Below is a small trained network, with its code and all its weights. Each question gives an input and a class and asks what happens when units are switched off, that is, made to give their printed mean instead of their output.

import numpy as np


def w(rows, s, z=0):
    codes = np.array(rows[::2]) - 128.0
    scale = np.full(codes.shape[1], s)
    scale[-1] = z or s
    return codes * scale


def norm(h):
    return h / np.sqrt((h * h).mean(-1, keepdims=True) + 1e-5)


def f(y):
    return y / 2 * (1 + np.tanh(0.7978845608 * (y + 0.044715 * y**3)))


def log_softmax(a):
    a = a - a.max(-1, keepdims=True)
    return a - np.log(np.exp(a).sum(-1, keepdims=True))


def net(x, mask):
    res = np.array(x, float).reshape(1, 5) / 4 @ E
    u = 0
    for l in range(2):
        y = f(norm(res) @ A[l][:, :-1].T + A[l][:, -1])
        res = res + np.where(mask[u : u + 4], y, B[l][:, -1]) @ B[l][:, :-1]
        u += 4
    return log_softmax(norm(res)[-1] @ U[:, :-1].T + U[:, -1])


A, B = {}, {}
E = w([
[82,150,186,29],'x0',
[3,82,152,107],'x1',
[126,243,174,194],'x2',
[228,144,201,109],'x3',
[155,95,146,208],'x4',
],0.0064)
A[0] = w([
[135,139,151,92,35],'L0N0',
[9,150,85,134,124],'L0N1',
[143,166,76,112,5],'L0N2',
[196,114,115,134,57],'L0N3',
],0.015,0.0025)
B[0] = w([
[250,132,102,90,140],'L0N0',
[48,100,252,60,254],'L0N1',
[180,72,74,190,134],'L0N2',
[89,164,67,177,170],'L0N3',
],0.011,0.007)
A[1] = w([
[143,65,30,180,43],'L1N0',
[157,176,152,235,6],'L1N1',
[168,2,226,79,43],'L1N2',
[121,43,67,83,155],'L1N3',
],0.0094,0.0021)
B[1] = w([
[143,71,96,143,179],'L1N0',
[87,163,175,159,190],'L1N1',
[97,219,2,167,255],'L1N2',
[28,229,114,65,169],'L1N3',
],0.011,0.0048)
U = w([
[159,239,232,171,206],'0',
[203,104,65,206,105],'1',
[249,162,142,47,63],'2',
[106,48,124,216,3],'3',
[34,70,224,70,203],'4',
[50,137,36,81,99],'5',
],0.016,0.0054)

Each question gives the input, the list of numbers given to net, and the class t.
The units are the neurons (one row each of A and B). Each row of codes is followed by its name. A weight is (code - 128) times the scale printed after its matrix; where a second scale follows, it is the last column's (A, B and U).
mask holds one flag per neuron, layer by layer. A switched-off neuron (its flag False) gives its mean, the last column of its row in B, instead of its output. The means were averaged over made-up inputs and are rounded, as every weight is.
A unit's drop is (log p(t) with every unit on - log p(t) with that unit switched off) / (log p(t) with every unit on - log p(t) with every unit switched off).
The circuit of an input: a set's keep is (log p(t) with only the set's units on - log p(t) with every unit switched off) / (log p(t) with every unit on - log p(t) with every unit switched off). Starting from all 8 units, units are removed one at a time, each time the one whose removal leaves the highest keep (on an exact tie, the one counted first), for as long as the keep stays at least 0.8.
units of the circuit, in order: the units of the circuit, biggest drop first
most important unit: the unit with the biggest drop
top k neurons: the k neurons with the biggest drops, biggest first
k most important neurons of layer l: the k neurons of layer l with the biggest drops, biggest first
drop of u: that unit's drop, to one decimal
input [-3,7,-2,2,4], class 5: most important unit	L1N2
input [-3,-1,-2,-7,8], class 4: top 2 neurons	[L0N0, L1N2]
input [-5,1,3,4,-8], class 1: units of the circuit, in order	[L0N2, L0N1]
input [-2,-7,-5,-6,2], class 1: top 2 neurons	[L0N1, L1N0]
input [8,2,8,4,-7], class 2: 2 most important neurons of layer 1	[L1N1, L1N3]
input [-3,1,1,0,3], class 3: units of the circuit, in order	[L0N1, L1N0, L1N2, L1N1]
input [4,5,1,6,-8], class 2: units of the circuit, in order	[L0N0, L0N1]
input [-3,-6,1,2,5], class 1: top 4 neurons	[L0N1, L0N3, L1N0, L1N3]
input [6,8,-1,4,4], class 5: 2 most important neurons of layer 1	[L1N2, L1N1]
input [0,-7,3,-6,7], class 1: top 3 neurons	[L0N1, L1N0, L1N3]
input [-7,8,-6,6,8], class 5: 2 most important neurons of layer 1	[L1N3, L1N2]
input [-7,-4,-5,5,-8], class 1: drop of L0N1	0.8
input [2,-3,-8,0,5], class 5: drop of L0N1	0.0
input [0,-7,-1,-4,2], class 1: units of the circuit, in order	[L0N1]
input [-1,-7,0,1,-6], class 1: drop of L0N2	0.1
